Here is a tiny trained network, its code and every weight. The questions are about switching its units off for an input and a class, where a switched-off unit gives its printed mean instead of its output.

import numpy as np


def w(rows, s, z=0):
    codes = np.array(rows[::2]) - 128.0
    scale = np.full(codes.shape[1], s)
    scale[-1] = z or s
    return codes * scale


def f(y):
    return y / 2 * (1 + np.tanh(0.7978845608 * (y + 0.044715 * y**3)))


def log_softmax(a):
    a = a - a.max(-1, keepdims=True)
    return a - np.log(np.exp(a).sum(-1, keepdims=True))


def net(x, mask):
    res = np.array(x, float).reshape(1, 4) / 4 @ E
    y = f(res @ A[0][:, :-1].T + A[0][:, -1])
    res = res + np.where(mask, y, B[0][:, -1]) @ B[0][:, :-1]
    return log_softmax(res[-1] @ U[:, :-1].T + U[:, -1])


A, B = {}, {}
E = w([
[228,123,83,169,151,18,159,139,246,82,86,97],'x0',
[39,186,73,172,105,101,80,138,105,26,127,178],'x1',
[69,186,148,109,90,179,128,154,206,112,19,115],'x2',
[124,178,165,187,76,129,214,67,125,206,164,60],'x3',
],0.011)
A[0] = w([
[77,138,80,190,119,87,107,130,136,148,121,174,88],'neuron 0',
[145,107,197,130,137,203,158,38,84,183,213,160,244],'neuron 1',
[119,131,157,159,69,155,144,99,200,227,106,71,91],'neuron 2',
[161,158,109,160,79,207,152,173,195,96,78,122,102],'neuron 3',
[202,55,123,137,180,53,146,94,90,184,144,99,145],'neuron 4',
[97,133,145,129,142,83,80,105,192,141,80,145,133],'neuron 5',
[120,98,72,41,178,117,71,198,135,59,81,181,219],'neuron 6',
[77,133,152,170,84,120,135,97,86,191,201,122,179],'neuron 7',
[44,160,111,141,88,130,135,137,169,80,100,177,210],'neuron 8',
[60,126,116,136,86,148,146,155,73,63,100,189,175],'neuron 9',
[203,87,131,136,175,112,127,147,147,108,92,128,187],'neuron 10',
[127,150,160,47,158,177,137,154,165,91,98,146,167],'neuron 11',
[179,145,88,128,161,90,126,137,138,79,139,167,131],'neuron 12',
[106,143,124,155,128,101,187,95,160,133,157,141,90],'neuron 13',
[114,107,176,9,165,168,72,153,113,128,83,132,217],'neuron 14',
[131,162,148,132,86,166,174,116,99,136,125,101,241],'neuron 15',
[118,167,238,114,78,177,166,127,125,247,92,41,252],'neuron 16',
],0.011,0.0036)
B[0] = w([
[99,162,123,133,112,177,163,151,143,159,128,165,156],'neuron 0',
[255,60,145,36,214,191,173,102,29,178,241,106,244],'neuron 1',
[185,180,147,117,126,167,117,88,102,136,85,190,196],'neuron 2',
[119,111,152,123,131,158,137,156,138,47,47,84,175],'neuron 3',
[126,171,143,154,194,97,134,95,66,190,215,35,214],'neuron 4',
[116,56,152,96,121,144,114,199,159,84,67,146,157],'neuron 5',
[100,173,117,154,157,124,108,214,179,128,183,122,214],'neuron 6',
[180,159,123,133,200,122,95,90,75,134,217,60,210],'neuron 7',
[165,129,129,179,82,123,124,144,151,176,100,145,194],'neuron 8',
[122,151,142,240,88,115,154,114,180,220,152,126,193],'neuron 9',
[107,142,121,121,126,128,105,148,104,202,150,111,182],'neuron 10',
[85,166,109,127,168,77,113,162,124,22,106,108,167],'neuron 11',
[104,115,54,118,98,125,100,232,158,115,170,120,171],'neuron 12',
[142,142,106,102,146,141,120,91,121,59,97,119,152],'neuron 13',
[144,225,86,125,202,173,95,92,137,115,248,173,196],'neuron 14',
[168,178,119,101,172,177,119,97,67,71,140,147,182],'neuron 15',
[230,185,76,85,139,230,143,94,134,116,182,155,250],'neuron 16',
],0.0093,0.022)
U = w([
[158,210,57,125,142,193,118,143,155,137,174,247,191],'0',
[188,129,170,39,186,195,142,87,6,165,164,92,136],'1',
[180,131,199,104,114,173,151,64,167,76,77,226,41],'2',
[79,168,136,147,194,60,76,167,130,75,146,48,174],'3',
[103,31,145,143,41,126,115,203,155,134,93,126,76],'4',
[142,131,180,205,131,74,128,80,99,237,159,93,101],'5',
[104,144,180,159,54,163,171,142,151,123,57,179,136],'6',
[30,42,129,2,91,181,177,64,93,155,127,151,3],'7',
],0.0095,0.0047)

Each question gives the input, the list of numbers given to net, and the class t.
The units are the neurons (one row each of A and B). Each row of codes is followed by its name. A weight is (code - 128) times the scale printed after its matrix; where a second scale follows, it is the last column's (A, B and U).
mask holds one flag per neuron, in row order. A switched-off neuron (its flag False) gives its mean, the last column of its row in B, instead of its output. The means were averaged over made-up inputs and are rounded, as every weight is.
A unit's drop is (log p(t) with every unit on - log p(t) with that unit switched off) / (log p(t) with every unit on - log p(t) with every unit switched off).
The circuit of an input: a set's keep is (log p(t) with only the set's units on - log p(t) with every unit switched off) / (log p(t) with every unit on - log p(t) with every unit switched off). Starting from the 12 units with the biggest drops (on a tie, the unit counted first), units are removed one at a time, each time the one whose removal leaves the highest keep (on an exact tie, the one counted first), for as long as the keep stays at least 0.8.
circuit, biggest first: the units of the circuit, biggest drop first
most important unit: the unit with the biggest drop
k most important neurons: the k neurons with the biggest drops, biggest first
drop of u: that unit's drop, to one decimal
input [2,-4,4,-3], class 0: most important unit => neuron 4
input [6,1,-2,2], class 3: circuit, biggest first => (neuron 1; neuron 16)
input [5,7,-8,-2], class 3: circuit, biggest first => (neuron 16; neuron 1)
input [5,5,1,-6], class 3: 2 most important neurons => (neuron 16; neuron 6)
input [2,2,-4,-3], class 3: circuit, biggest first => (neuron 16; neuron 1)
input [7,0,-5,3], class 5: circuit, biggest first => (neuron 1; neuron 4)
input [8,3,-5,8], class 5: 2 most important neurons => (neuron 1; neuron 16)
input [6,-8,8,0], class 2: 2 most important neurons => (neuron 1; neuron 3)
input [0,1,-8,-6], class 3: circuit, biggest first => (neuron 16; neuron 1)
input [7,-6,4,-2], class 3: drop of neuron 1 => 0.4
input [1,-6,5,1], class 0: drop of neuron 7 => 0.3
input [-7,5,-3,-8], class 0: drop of neuron 15 => 0.0
input [3,1,2,4], class 2: drop of neuron 14 => 0.1
input [1,4,0,-5], class 0: circuit, biggest first => (neuron 4)
